The symbols move the states like this.
%: QS->QF, MD->ZB, DN->BQ, QC->FS, ML->CR, FT->FD, TD->CQ, DC->BL, CQ->RZ, RZ->RJ, MJ->QD, CG->MJ, CR->HH, QL->ML, JL->SG, TB->HN, ZL->LJ, BT->HD, FS->LT, LM->DG, DT->DD, FZ->TB, RJ->QL, QJ->FF, TG->FZ, QD->GZ, HN->SD, FL->BZ, PR->FB, CD->FR, PZ->QB, LJ->TJ, NH->DS, TJ->BP, JR->MD, GN->PZ, CL->PG, FJ->TD, HD->ZR, GR->JD, RT->JT, DG->JZ, JD->RN, GZ->JL, FB->FT, HJ->TG, JZ->QS, FF->ZZ, ZQ->RT, LT->BT, QF->NL, FD->QJ, ZZ->FJ, LL->NH, ZP->CG, NL->GN, BP->HQ, HQ->DN, PG->PR, SF->LM, BL->CL, DD->DC, CC->DT, BQ->ZP, QB->FL, SD->CJ, ZR->CC, HH->ZQ, RF->QC, ZB->RF, GH->ZL, DS->SF, FR->LL, RN->JR, JT->CD, CJ->GH, BZ->HJ, SG->GR
!: QS->CL, MD->PZ, DN->CD, QC->BZ, ML->JR, FT->BQ, TD->JL, DC->ZL, CQ->SG, RZ->GR, MJ->DS, CG->NH, CR->MD, QL->RN, JL->DG, TB->CQ, ZL->CR, BT->FZ, FS->HJ, LM->DD, DT->CJ, FZ->TD, RJ->JD, QJ->CG, TG->FJ, QD->SF, HN->RZ, FL->QJ, PR->HQ, CD->LT, PZ->FT, LJ->HH, NH->ZR, TJ->ZQ, JR->GN, GN->FB, CL->TJ, FJ->GZ, HD->TB, GR->QS, RT->QC, DG->DC, JD->QF, GZ->LM, FB->DN, HJ->ZZ, JZ->BL, FF->MJ, ZQ->RF, LT->TG, QF->PG, FD->ZP, ZZ->QD, LL->HD, ZP->LL, NL->PR, BP->RT, HQ->JT, PG->BP, SF->DT, BL->LJ, DD->GH, CC->SD, BQ->FR, QB->FD, SD->RJ, ZR->HN, HH->ZB, RF->FL, ZB->QB, GH->ML, DS->CC, FR->BT, RN->NL, JT->FS, CJ->QL, BZ->FF, SG->JZ
^: QS->BL, MD->GN, DN->JT, QC->FL, ML->RN, FT->DN, TD->GZ, DC->GH, CQ->JL, RZ->SG, MJ->NH, CG->LL, CR->JR, QL->JD, JL->LM, TB->TD, ZL->ML, BT->TG, FS->BZ, LM->DT, DT->SD, FZ->FJ, RJ->GR, QJ->ZP, TG->ZZ, QD->DS, HN->CQ, FL->FD, PR->BP, CD->FS, PZ->FB, LJ->CR, NH->HD, TJ->HH, JR->NL, GN->PR, CL->LJ, FJ->QD, HD->FZ, GR->JZ, RT->RF, DG->DD, JD->QS, GZ->SF, FB->HQ, HJ->FF, JZ->DC, FF->CG, ZQ->ZB, LT->HJ, QF->CL, FD->BQ, ZZ->MJ, LL->BT, ZP->FR, NL->PG, BP->ZQ, HQ->RT, PG->TJ, SF->CC, BL->ZL, DD->CJ, CC->HN, BQ->CD, QB->FT, SD->RZ, ZR->TB, HH->MD, RF->QB, ZB->PZ, GH->QL, DS->ZR, FR->LT, RN->QF, JT->QC, CJ->RJ, BZ->QJ, SG->DG
&: QS->JD, MD->HH, DN->FT, QC->JT, ML->ZL, FT->QB, TD->TB, DC->JZ, CQ->HN, RZ->SD, MJ->ZZ, CG->FF, CR->LJ, QL->GH, JL->CQ, TB->ZR, ZL->BL, BT->LL, FS->CD, LM->JL, DT->LM, FZ->HD, RJ->CJ, QJ->BZ, TG->BT, QD->FJ, HN->CC, FL->QC, PR->GN, CD->BQ, PZ->ZB, LJ->CL, NH->MJ, TJ->PG, JR->CR, GN->MD, CL->QF, FJ->FZ, HD->NH, GR->RJ, RT->HQ, DG->SG, JD->QL, GZ->TD, FB->PZ, HJ->LT, JZ->GR, FF->HJ, ZQ->BP, LT->FR, QF->RN, FD->FL, ZZ->TG, LL->CG, ZP->QJ, NL->JR, BP->PR, HQ->FB, PG->NL, SF->GZ, BL->QS, DD->DG, CC->SF, BQ->FD, QB->RF, SD->DT, ZR->DS, HH->TJ, RF->RT, ZB->ZQ, GH->DC, DS->QD, FR->ZP, RN->ML, JT->DN, CJ->DD, BZ->FS, SG->RZ

The rows follow the links: the fewer symbols apart two states are, the more alike their rows tend to be.

Each row is also shifted at random along 9 hidden directions that mean nothing.

Each row, then its state:
(154, 98, 122, -13, 45, -62, -32, 133, 134, -47, 36, 148, 118, -83, 5, -53, -58, 96, 141, -33, 77, -246, -40, 124, -23, -33, 115, -87, -56, 60, -60, 117, -220, -44, 220, -135, -15, 21, -110, -20, 21); state JR
(71, -9, 20, 42, -28, 75, -13, 69, -38, 108, -21, -49, -98, -83, 27, 29, -73, 24, -95, 127, 62, -6, 37, 22, -42, 17, 5, 44, 96, -72, 48, -46, 65, 80, -146, 28, 113, 5, 31, 101, -141); state FR
(10, -65, -23, 52, -1, -54, -70, -161, 27, -49, 48, -44, 69, 88, -29, -95, 92, -28, 101, -64, -78, 179, -59, -14, 64, -38, 27, -26, -64, 62, 83, -25, -100, -54, 99, 72, -29, -118, -68, -90, 187); state QL
(-29, -19, -30, 63, -47, -137, -36, 159, -79, 0, -5, -37, -117, 103, 91, 11, 34, -67, -88, -52, -182, 97, -40, 25, -28, -22, -52, 108, -11, 83, 88, -90, 133, -12, -4, 95, -77, -5, -1, -99, -16); state HN
(-177, -5, -41, 0, -84, 104, -135, 37, 1, 29, -37, -86, -96, 114, 124, -71, -15, -60, -17, -63, 78, -72, -46, 13, -46, 27, -56, 45, 50, 128, 54, 5, 57, 30, 35, 2, -87, -25, -33, -112, 146); state GZ
(-215, 5, 54, 83, 27, -49, 49, 108, 40, 105, 126, -11, -56, -97, 60, 30, 9, 57, -146, 82, 37, -47, 128, 19, -39, -37, 14, 49, 41, -57, 81, -29, -18, 68, -135, -19, 61, -78, -86, 103, -55); state JT
(110, 14, 65, 43, -59, 14, -15, 36, -73, 43, 0, 45, -116, 31, 37, 5, -35, -49, 140, 48, 8, -42, -53, 99, 32, 76, -63, 42, 22, -31, 21, -8, 9, 158, 41, 18, -56, -38, 38, 64, 64); state ZZ
(93, -9, -90, 54, -84, -20, -3, 1, -80, 17, -77, -84, -105, 30, 12, 15, -26, -68, -40, 85, -30, -83, -14, -9, -50, 2, -47, 98, 34, -96, 50, -62, 98, 12, 31, -45, 37, 47, 86, -26, -165); state QD
(-223, -10, -63, 20, 55, -7, 12, -16, 31, 7, -23, -39, 134, -81, -102, 41, -37, 81, 68, -36, 60, -12, 12, -43, 43, 52, 60, -136, 48, 82, -162, -9, -35, -25, 60, -3, -107, 3, 13, 82, 80); state FB
(-61, 28, 93, -37, 19, -39, -62, -9, 104, -97, -3, 94, 147, -31, -71, -90, 10, 36, 120, 32, 50, -2, -18, 38, 1, -57, 100, -71, -95, 56, -11, 70, -156, -85, 173, -53, 96, -2, -18, -52, -10); state QF
(92, 24, -68, 30, -47, -29, -14, -4, -4, 63, -50, -27, -11, -71, -4, 49, -82, -17, 34, 53, 171, -78, 71, -8, -15, 88, -43, -23, 96, 67, -110, 7, 79, 86, 150, -41, 0, 20, 109, 116, 16); state QJ
(117, -2, -79, -65, -26, 53, -47, 1, -11, -60, -93, -58, 24, 82, 1, -34, 8, -27, -22, -41, -15, -59, -42, -46, -65, -10, -9, 2, -25, 74, -28, 3, 51, -101, 51, -60, -74, 62, 12, -143, -18); state DD
(-205, -29, -16, 15, 3, 37, -19, -6, -11, -49, -33, -61, 24, 66, -24, -69, 23, 28, 73, 9, -158, -101, -151, 41, -41, -50, 76, -4, -65, -46, 62, -34, -107, -93, 23, -75, -98, -6, -104, -157, -23); state RJ
(138, 12, 78, -157, 63, 36, 45, -92, 18, -135, -13, 139, 120, 45, -74, -15, 61, -10, 86, -86, -58, 125, -47, -18, 67, -6, 9, -79, -114, 3, -75, 87, -52, -82, -16, 28, -5, 57, 25, -52, 45); state BL
(-58, -13, -89, 121, -60, -65, 20, -105, -40, 105, 33, -68, -124, -4, 83, 39, -36, -30, 13, 49, -5, -89, -1, 30, -20, 29, -46, 83, 78, -95, 65, -34, 20, 98, 70, -34, 37, -65, -18, 44, 15); state LL
(226, -40, -6, -11, -37, -20, 1, -94, -111, -58, -55, 16, -33, 121, -28, -2, 38, -67, 177, -9, -181, 100, -151, 60, 41, 55, -40, 13, -56, -10, -1, -38, 12, 32, 79, 46, -111, -18, 35, -64, 86); state JL
(-35, 37, 67, 32, 10, -68, 64, 30, -24, 16, 22, 105, -17, -91, -38, 59, -44, 8, 68, 58, 13, 1, 32, 52, 50, 41, -4, -1, 14, -93, -34, 11, -14, 96, 14, 13, 81, 29, 75, 149, -87); state CD
(16, -37, -78, 213, -108, 48, -71, -83, -39, -7, 10, -127, -87, 85, -39, -93, -15, -109, 183, -31, 72, -111, -82, -23, 170, 4, -38, 79, 7, -236, 164, -74, -91, 116, 51, 26, -38, -56, 62, 40, 43); state HD
(-79, -10, -22, -47, -73, 22, -52, 57, -81, 19, -120, -29, -87, 30, 41, 15, -47, -47, -23, 79, -33, 9, -51, 48, -106, 45, -35, 50, 45, 84, -18, -27, 134, 11, 39, -14, 1, 45, 73, -60, -82); state DS
(13, -21, 4, 24, -49, 100, -55, -75, -83, 0, -82, -12, -91, 48, 6, -29, -73, -8, 149, 0, -118, 4, -205, 96, 34, 23, 30, 19, 16, -117, 77, -24, -55, 18, -15, 45, 18, 29, -4, -59, -29); state TB
(157, -19, -159, 156, -38, -8, -38, -46, 40, -59, 13, -168, -12, 78, -5, -89, 27, -43, -52, -115, -30, -174, -35, -107, 49, -129, 33, 90, -43, -222, 188, -54, -83, -126, 11, -54, 18, 26, -48, -137, -115); state CJ
(192, 5, 129, -63, 51, -32, 23, 99, 46, 18, 59, 71, 93, -74, -43, 7, 56, 46, -13, 122, 78, 52, 121, 24, -57, 20, 12, -71, -28, 166, -92, 22, -9, 56, 10, -40, -47, -74, -15, 86, 78); state PR
(-139, -8, 35, -41, -55, 36, -120, 142, 12, -51, -74, -44, 14, 81, 19, -100, 25, -39, -26, 60, 24, -23, -17, 17, -101, -37, 9, 18, -55, 173, 37, -18, 31, -53, 77, -48, -58, -1, 1, -145, -9); state DG
(-115, -21, -83, -67, 111, 28, 156, -247, 11, -53, 25, 19, 150, -31, -141, 80, 47, 37, 66, -83, -14, 39, 35, -121, 109, 28, 2, -111, -30, -129, -159, 41, -54, -51, -50, -18, -50, 35, 28, 84, 56); state BP
(-55, -22, -1, -35, -76, -23, -54, -21, -43, 5, 0, -29, -85, 117, 87, -46, 77, -102, -52, 63, -23, 50, 30, 10, -95, -3, -96, 95, -26, 120, 63, -15, 105, 22, 72, -25, -26, -70, -2, -107, 70); state CQ
(24, 11, 98, -16, 56, 47, -20, -62, 124, 0, 105, 53, 80, -58, 6, -80, 30, 79, 8, 4, 62, -6, 27, 23, 12, -76, 91, -44, -41, -40, 79, 73, -186, -34, -39, -22, 126, -77, -133, 4, 53); state PG
(49, 29, 89, -126, 89, -7, 52, 12, 59, -31, 47, 132, 117, -48, -27, 35, 34, 49, 2, -69, 52, 92, 71, -14, 36, 32, 2, -104, -34, 122, -145, 89, -13, -8, -24, 29, -32, 8, -5, 65, 114); state GN
(-173, 42, 44, -148, 59, -19, 73, 47, 43, -112, 27, 90, 79, 61, -1, -3, 102, -28, -87, -72, -24, -56, 70, -63, -37, -57, -40, 6, -124, 33, -46, 79, 17, -98, -13, -80, -64, 62, -21, -99, -21); state QS

Start, symbols taken left to right, then the state you end at.
Answer with the state's name.
(233, -1, 73, 111, -26, -119, 13, -115, 39, 93, 126, 63, -45, -114, 17, 3, -6, -6, 22, 149, 84, 86, 114, 54, 25, -22, 6, 54, 26, -102, 113, 7, -72, 121, 55, 19, 258, -125, -2, 159, -31)
& ! % & % ^: TG
(-49, -7, -97, 15, -33, 87, -19, -66, -8, 74, -39, -80, -42, -44, 10, 42, -68, -16, -72, 1, 163, 11, 68, -81, 13, 59, -41, -1, 126, -14, -42, 1, 102, 50, -59, 31, 63, 30, 88, 99, -14)
^ ^ % ! & ! ^: TD
(-28, 45, -3, 125, 28, -235, 52, 127, 14, 59, 70, 75, -4, -98, 28, 89, -58, 51, 47, -64, -13, -38, 31, 69, 46, 49, 10, -17, 47, 58, -74, -20, -13, 63, 163, 31, -43, -18, -5, 130, 45)
! & ^ & ^: BZ
(-106, -44, 31, 52, -40, 41, -26, 49, -91, 18, -10, -55, -119, 100, 42, -37, 28, -28, 59, 43, -185, -22, -145, 90, -30, -3, -7, 68, -26, -54, 122, -85, -23, 40, -67, 12, -121, -54, -73, -97, 26)
& % ^ ! &: DD
(-36, -20, -9, -5, 85, -29, 54, 34, 37, 40, 69, -41, 79, -33, -19, 29, 59, 86, -50, 20, -43, -30, 44, -19, -66, -3, 40, -66, -9, 106, -65, -21, -47, -32, -21, -66, -151, -79, -121, -3, 106)
& ! % ^ & ^ !: QC
(-2, -90, -152, 35, 1, 51, 35, -141, -98, 74, -52, -143, 9, -11, -96, 97, -6, -2, 4, 4, 15, 223, 28, -117, 83, 118, -57, -71, 115, 49, -123, -93, 151, 72, -97, 126, -97, -31, 122, 139, 110)
^ & ^ ! & &: LT
(-119, 29, -16, 34, 76, -20, 80, 27, 42, 56, 52, 16, 12, -121, 9, 76, -58, 93, -93, -48, 12, -75, 41, -9, 22, -19, 52, -20, 51, -99, -19, 20, -40, -18, -105, 0, 66, 39, -61, 93, -87)
^ ^ % ! & &: QJ
(137, -27, -103, -36, 13, -86, 34, -200, 46, -85, 16, -39, 119, 46, -79, -23, 102, -57, -39, -13, 13, 94, 103, -141, 1, -60, -20, 0, -74, -2, -17, 20, 14, -113, 100, -44, 57, -20, 39, -62, 10)
% ^ & ^ & % & ^: TJ
(-95, -34, 13, -36, 35, 48, 53, -134, 12, -42, 65, -31, 17, 73, -8, -56, 115, 1, -19, 46, -118, -40, -26, -24, -52, -92, 18, 39, -98, -125, 105, 5, -108, -70, -78, -90, -5, -56, -134, -125, -8)
^ ^ ^ % %: NL
(-122, 14, -2, -19, -94, 91, -144, 64, -13, 11, -87, -34, -87, 60, 85, -62, -68, -52, 6, -19, 97, -18, -59, 33, -34, 32, -30, 38, 54, 107, 38, 14, 71, 26, 51, 27, 18, 31, 44, -74, 27)
! ! ^ & % ^: GR
(-32, -10, -53, 13, -93, 36, -36, -94, -53, 55, -22, -67, -86, 78, 31, -11, -1, -97, 111, 71, 141, -102, 29, 2, -25, 108, -123, 33, 54, 78, -51, 3, 76, 151, 153, -77, -118, -76, 65, 38, 181)
% ^ ^ % & % &: JL
(67, 71, 32, -4, -26, -2, 18, 30, -7, 64, -17, 96, -106, -64, 89, 60, -131, 21, 64, -11, 46, -171, -46, 113, -15, 57, -12, 25, 80, -67, -31, 72, -15, 77, 69, -41, 77, 63, 6, 63, -47)
! % ! ^ ! ! ^ &: RJ
(-56, -54, -58, 26, -76, 63, -41, 21, -117, 40, -90, -123, -96, 58, -11, -1, 3, -62, -32, 121, -39, 74, -27, -18, -49, 42, -55, 55, 41, 14, 36, -105, 140, 58, -71, 32, -43, -11, 99, -16, -61)
^ & ! % ^ %: DG
